Below are the code and all the weights of a small trained network. Each question names an input and a class and asks about switching units off, where a switched-off unit gives its printed mean instead of its output.

import numpy as np


def w(rows, s, z=0):
    codes = np.array(rows[::2]) - 128.0
    scale = np.full(codes.shape[1], s)
    scale[-1] = z or s
    return codes * scale


def norm(h):
    return h / np.sqrt((h * h).mean(-1, keepdims=True) + 1e-5)


def f(y):
    return np.maximum(y, 0)


def log_softmax(a):
    a = a - a.max(-1, keepdims=True)
    return a - np.log(np.exp(a).sum(-1, keepdims=True))


def net(x, mask):
    res = np.array(x, float).reshape(1, 8) / 4 @ E
    u = 0
    for l in range(2):
        y = f(norm(res) @ A[l][:, :-1].T + A[l][:, -1])
        res = res + np.where(mask[u : u + 13], y, B[l][:, -1]) @ B[l][:, :-1]
        u += 13
    return log_softmax(norm(res)[-1] @ U[:, :-1].T + U[:, -1])


A, B = {}, {}
E = w([
[130,43,173,124,102,107,106,60],'x0',
[130,130,128,127,127,126,130,130],'x1',
[178,142,144,196,230,185,114,84],'x2',
[105,127,45,129,148,64,172,53],'x3',
[129,131,55,140,84,185,49,91],'x4',
[124,8,59,159,138,194,211,204],'x5',
[124,128,129,125,127,131,131,127],'x6',
[196,164,149,168,40,179,225,76],'x7',
],0.0016)
A[0] = w([
[158,140,155,190,193,192,170,42,107],'0.n1',
[151,81,105,145,93,196,213,130,117],'0.n2',
[147,146,191,145,123,100,226,132,93],'0.n3',
[134,88,155,128,125,128,132,83,7],'0.n4',
[139,151,227,164,60,209,125,168,83],'0.n5',
[130,115,154,124,133,152,99,162,179],'0.n6',
[145,142,164,120,133,85,183,150,68],'0.n7',
[157,216,180,123,74,123,138,71,100],'0.n8',
[152,157,67,146,42,187,98,89,105],'0.n9',
[113,132,122,103,5,96,179,131,84],'0.n10',
[128,68,181,137,80,144,148,48,58],'0.n11',
[123,254,82,138,130,176,187,170,109],'0.n12',
[123,154,70,169,111,82,209,48,82],'0.n13',
],0.0058,0.0016)
B[0] = w([
[93,193,145,64,40,191,99,254,254],'0.n1',
[115,202,102,241,110,56,186,85,246],'0.n2',
[90,94,215,117,179,202,168,61,234],'0.n3',
[124,64,135,104,61,87,86,131,151],'0.n4',
[206,136,30,23,174,113,158,109,240],'0.n5',
[85,139,76,101,108,74,160,77,190],'0.n6',
[66,108,107,112,96,190,80,60,189],'0.n7',
[107,188,87,251,118,65,195,105,252],'0.n8',
[64,94,231,92,181,199,178,59,229],'0.n9',
[134,202,160,91,79,207,79,246,249],'0.n10',
[194,31,207,134,93,66,93,124,207],'0.n11',
[186,4,208,127,62,65,75,112,230],'0.n12',
[211,141,46,24,174,112,159,111,230],'0.n13',
],0.0069,0.0034)
A[1] = w([
[119,106,43,242,108,136,189,174,84],'1.n1',
[51,99,79,159,217,103,52,154,114],'1.n2',
[228,124,40,36,197,140,127,127,46],'1.n3',
[118,166,152,205,113,107,96,109,88],'1.n4',
[143,170,142,146,99,218,67,254,46],'1.n5',
[145,78,162,101,141,176,141,163,128],'1.n6',
[114,91,104,113,89,135,152,124,139],'1.n7',
[131,216,111,243,133,68,116,106,50],'1.n8',
[122,109,105,154,142,114,173,124,121],'1.n9',
[47,90,175,124,195,224,146,65,38],'1.n10',
[119,105,104,197,115,133,175,160,77],'1.n11',
[148,143,159,105,106,133,149,111,123],'1.n12',
[213,11,175,179,99,97,58,147,11],'1.n13',
],0.0059,0.0013)
B[1] = w([
[47,164,120,162,123,35,104,92,172],'1.n1',
[219,143,147,202,97,192,238,137,207],'1.n2',
[155,98,53,13,187,99,146,109,215],'1.n3',
[100,155,89,121,155,88,131,110,153],'1.n4',
[78,177,141,89,108,173,94,254,214],'1.n5',
[93,155,120,125,109,106,91,88,191],'1.n6',
[144,187,161,131,193,120,76,122,200],'1.n7',
[45,153,90,193,120,56,92,120,168],'1.n8',
[116,163,117,126,93,136,82,119,156],'1.n9',
[68,88,184,126,154,227,100,41,193],'1.n10',
[110,171,113,138,143,91,72,98,155],'1.n11',
[90,59,49,194,209,137,66,195,254],'1.n12',
[188,21,191,136,75,57,73,157,191],'1.n13',
],0.0082,0.0033)
U = w([
[47,206,84,214,121,29,110,89,254],'0',
[177,113,39,3,189,112,152,109,212],'1',
[87,180,152,93,85,186,84,254,142],'2',
[185,24,198,144,79,64,69,132,127],'3',
[202,152,146,203,113,181,236,112,11],'4',
[46,97,182,118,165,222,102,32,3],'5',
],0.0066,0.0006)

Each question gives the input, the list of numbers given to net, and the class t.
The units are the neurons (one row each of A and B). Each row of codes is followed by its name. A weight is (code - 128) times the scale printed after its matrix; where a second scale follows, it is the last column's (A, B and U).
mask holds one flag per neuron, layer by layer. A switched-off neuron (its flag False) gives its mean, the last column of its row in B, instead of its output. The means were averaged over made-up inputs and are rounded, as every weight is.
A unit's drop is (log p(t) with every unit on - log p(t) with that unit switched off) / (log p(t) with every unit on - log p(t) with every unit switched off).
The circuit of an input: a set's keep is (log p(t) with only the set's units on - log p(t) with every unit switched off) / (log p(t) with every unit on - log p(t) with every unit switched off). Starting from the 12 units with the biggest drops (on a tie, the unit counted first), units are removed one at a time, each time the one whose removal leaves the highest keep (on an exact tie, the one counted first), for as long as the keep stays at least 0.8.
units of the circuit, in order: the units of the circuit, biggest drop first
k most important neurons: the k neurons with the biggest drops, biggest first
top k neurons in layer l: the k neurons of layer l with the biggest drops, biggest first
input [1,-8,-6,-1,-3,3,3,-8], class 4: most important neuron -> (1.n2)
input [-7,3,-5,-8,3,-8,2,-5], class 0: 3 most important neurons -> (0.n13 0.n1 0.n10)
input [-8,-1,-2,-4,5,6,-5,8], class 3: 2 most important neurons -> (0.n12 0.n8)
input [-6,-7,1,0,8,5,-4,-2], class 5: 4 most important neurons -> (0.n9 1.n10 0.n11 0.n8)
input [2,6,-4,8,-4,-7,-6,6], class 1: top 3 neurons in layer 0 -> (0.n13 0.n2 0.n10)
input [-5,6,-2,-4,-2,3,-2,4], class 3: 2 most important neurons -> (0.n12 0.n13)
input [3,-6,-7,8,-8,-3,8,-1], class 1: 4 most important neurons -> (0.n13 0.n9 0.n1 1.n3)
input [4,-8,-2,0,-2,3,4,5], class 4: top 2 neurons in layer 0 -> (0.n2 0.n12)
input [7,0,5,4,2,-2,4,3], class 3: 2 most important neurons -> (0.n11 0.n10)
input [-8,-1,4,-6,3,5,-2,-1], class 3: 2 most important neurons -> (0.n12 1.n13)
input [4,3,3,-2,-8,-6,5,-2], class 5: units of the circuit, in order -> (0.n3 1.n10)
input [5,-5,-1,1,-6,6,6,-5], class 0: units of the circuit, in order -> (0.n9 0.n12 1.n1)
input [-8,7,7,-6,-8,7,-8,-6], class 3: 2 most important neurons -> (0.n12 0.n8)
input [-8,-3,-6,-5,3,-7,7,3], class 3: 4 most important neurons -> (0.n12 0.n2 0.n1 0.n13)
input [7,-4,-4,8,-2,-4,8,4], class 1: units of the circuit, in order -> (0.n13)
input [4,4,4,-2,-6,-6,-2,-3], class 0: units of the circuit, in order -> (0.n8 1.n8)
input [4,7,5,-4,-6,4,7,-2], class 5: top 2 neurons in layer 0 -> (0.n10 0.n13)
input [-7,4,-5,1,3,4,-1,-5], class 3: units of the circuit, in order -> (0.n1 0.n12 1.n13)
input [-5,-7,6,4,0,6,2,-7], class 4: units of the circuit, in order -> (1.n2 0.n5)
input [2,3,-3,1,8,3,-2,-8], class 4: units of the circuit, in order -> (1.n2 0.n5 0.n1 0.n12)
